Here is a tiny trained network, its code and every weight. The questions are about switching its units off for an input and a class, where a switched-off unit gives its printed mean instead of its output.

import numpy as np


def w(rows, s, z=0):
    codes = np.array(rows[::2]) - 128.0
    scale = np.full(codes.shape[1], s)
    scale[-1] = z or s
    return codes * scale


def norm(h):
    return h / np.sqrt((h * h).mean(-1, keepdims=True) + 1e-5)


def f(y):
    return y / 2 * (1 + np.tanh(0.7978845608 * (y + 0.044715 * y**3)))


def log_softmax(a):
    a = a - a.max(-1, keepdims=True)
    return a - np.log(np.exp(a).sum(-1, keepdims=True))


def net(x, mask):
    res = np.array(x, float).reshape(1, 8) / 4 @ E
    u = 0
    for l in range(4):
        y = f(norm(res) @ A[l][:, :-1].T + A[l][:, -1])
        res = res + np.where(mask[u : u + 3], y, B[l][:, -1]) @ B[l][:, :-1]
        u += 3
    return log_softmax(norm(res)[-1] @ U[:, :-1].T + U[:, -1])


A, B = {}, {}
E = w([
[74,125,41,161,230],'x0',
[125,127,126,126,128],'x1',
[124,135,140,130,128],'x2',
[127,131,132,130,124],'x3',
[201,208,13,17,108],'x4',
[120,126,133,110,125],'x5',
[255,178,198,7,199],'x6',
[130,126,124,130,132],'x7',
],0.0027)
A[0] = w([
[142,171,201,130,230,88],'0.n0',
[148,147,108,125,2,37],'0.n1',
[121,175,65,128,30,5],'0.n2',
],0.0051,0.0017)
B[0] = w([
[176,73,23,111,180,251],'0.n0',
[167,16,20,2,182,207],'0.n1',
[168,28,122,74,150,178],'0.n2',
],0.0072,0.0012)
A[1] = w([
[224,101,251,51,177,221],'1.n0',
[70,85,72,162,103,252],'1.n1',
[107,245,2,75,134,199],'1.n2',
],0.0036,0.0026)
B[1] = w([
[111,252,60,199,126,251],'1.n0',
[184,186,246,81,37,216],'1.n1',
[100,100,241,189,48,225],'1.n2',
],0.0037,0.003)
A[2] = w([
[158,97,138,162,164,15],'2.n0',
[137,169,180,166,191,123],'2.n1',
[120,48,129,121,254,2],'2.n2',
],0.0041,0.00095)
B[2] = w([
[36,120,56,81,120,78],'2.n0',
[11,119,55,150,186,255],'2.n1',
[213,38,3,46,157,107],'2.n2',
],0.0045,0.00072)
A[3] = w([
[78,82,138,150,2,188],'3.n0',
[211,246,146,60,163,250],'3.n1',
[108,128,174,149,136,12],'3.n2',
],0.0041,0.0019)
B[3] = w([
[248,237,156,25,135,197],'3.n0',
[3,41,190,228,99,254],'3.n1',
[182,149,37,93,214,109],'3.n2',
],0.0034)
U = w([
[163,196,204,102,16,116],'0',
[63,183,150,237,161,19],'1',
[182,19,1,67,166,255],'2',
],0.0067,0.00058)

Each question gives the input, the list of numbers given to net, and the class t.
The units are the neurons (one row each of A and B). Each row of codes is followed by its name. A weight is (code - 128) times the scale printed after its matrix; where a second scale follows, it is the last column's (A, B and U).
mask holds one flag per neuron, layer by layer. A switched-off neuron (its flag False) gives its mean, the last column of its row in B, instead of its output. The means were averaged over made-up inputs and are rounded, as every weight is.
A unit's drop is (log p(t) with every unit on - log p(t) with that unit switched off) / (log p(t) with every unit on - log p(t) with every unit switched off).
The circuit of an input: a set's keep is (log p(t) with only the set's units on - log p(t) with every unit switched off) / (log p(t) with every unit on - log p(t) with every unit switched off). Starting from all 12 units, units are removed one at a time, each time the one whose removal leaves the highest keep (on an exact tie, the one counted first), for as long as the keep stays at least 0.8.
circuit, biggest first: the units of the circuit, biggest drop first
most important unit: the unit with the biggest drop
top k neurons: the k neurons with the biggest drops, biggest first
top k neurons in layer l: the k neurons of layer l with the biggest drops, biggest first
drop when u is switched off: that unit's drop, to one decimal
input [6,-8,-7,-5,4,-2,3,0], class 1: most important unit -> 0.n1
input [2,1,-3,8,7,1,-7,1], class 0: top 2 neurons in layer 1 -> [1.n1 1.n2]
input [7,0,-4,-4,6,7,5,7], class 1: circuit, biggest first -> [0.n1 1.n2 3.n1]
input [3,6,8,-4,-1,6,3,-4], class 2: top 2 neurons -> [0.n0 2.n2]
input [1,1,5,-2,4,3,3,-8], class 1: top 3 neurons -> [3.n1 1.n1 3.n0]
input [1,0,5,-2,8,7,5,-4], class 1: top 2 neurons in layer 1 -> [1.n1 1.n0]
input [-5,-5,-2,2,1,4,-6,3], class 2: top 2 neurons -> [0.n1 0.n2]
input [3,1,4,4,1,3,7,0], class 1: top 2 neurons in layer 0 -> [0.n1 0.n2]
input [0,1,1,6,1,2,0,7], class 2: top 3 neurons -> [0.n2 0.n1 1.n2]
input [-5,3,-2,6,6,7,-3,4], class 2: top 2 neurons -> [0.n1 0.n2]
input [1,5,-8,-1,-7,8,4,4], class 2: top 2 neurons -> [0.n0 2.n2]
input [-4,5,-2,-1,6,-5,-6,2], class 2: top 2 neurons -> [0.n1 0.n2]
input [-7,3,-4,0,6,-3,-1,0], class 2: top 2 neurons -> [0.n1 0.n2]
input [3,-3,2,4,-2,0,1,1], class 2: circuit, biggest first -> [2.n2]
input [-7,7,1,-3,-3,8,6,-8], class 1: top 2 neurons -> [1.n0 3.n1]
input [7,1,2,-5,3,-8,-2,4], class 0: top 2 neurons -> [1.n2 1.n1]
input [6,3,3,-3,7,-2,-2,2], class 0: top 2 neurons in layer 1 -> [1.n2 1.n0]
input [6,7,8,0,4,3,-7,8], class 0: top 2 neurons -> [1.n1 3.n0]
input [-4,-7,-6,2,1,2,-5,-7], class 2: top 2 neurons in layer 0 -> [0.n1 0.n2]
input [5,6,3,-4,1,-8,-2,5], class 0: most important unit -> 1.n1
input [3,-8,4,0,-4,0,4,0], class 2: top 2 neurons -> [0.n0 2.n2]
input [8,-5,-4,-1,4,5,-1,-1], class 0: top 2 neurons -> [1.n2 1.n0]
input [0,-8,3,7,0,6,1,3], class 1: top 2 neurons in layer 2 -> [2.n2 2.n1]
input [-7,-4,-7,-6,1,0,-7,-7], class 2: drop when 0.n1 is switched off -> 1.2
input [1,-7,-1,-2,2,7,0,8], class 0: drop when 0.n1 is switched off -> 0.0
input [-2,1,-8,-5,-1,-1,-3,7], class 0: drop when 1.n1 is switched off -> 0.3
input [7,4,7,-7,8,1,-8,-3], class 0: drop when 1.n2 is switched off -> 0.2
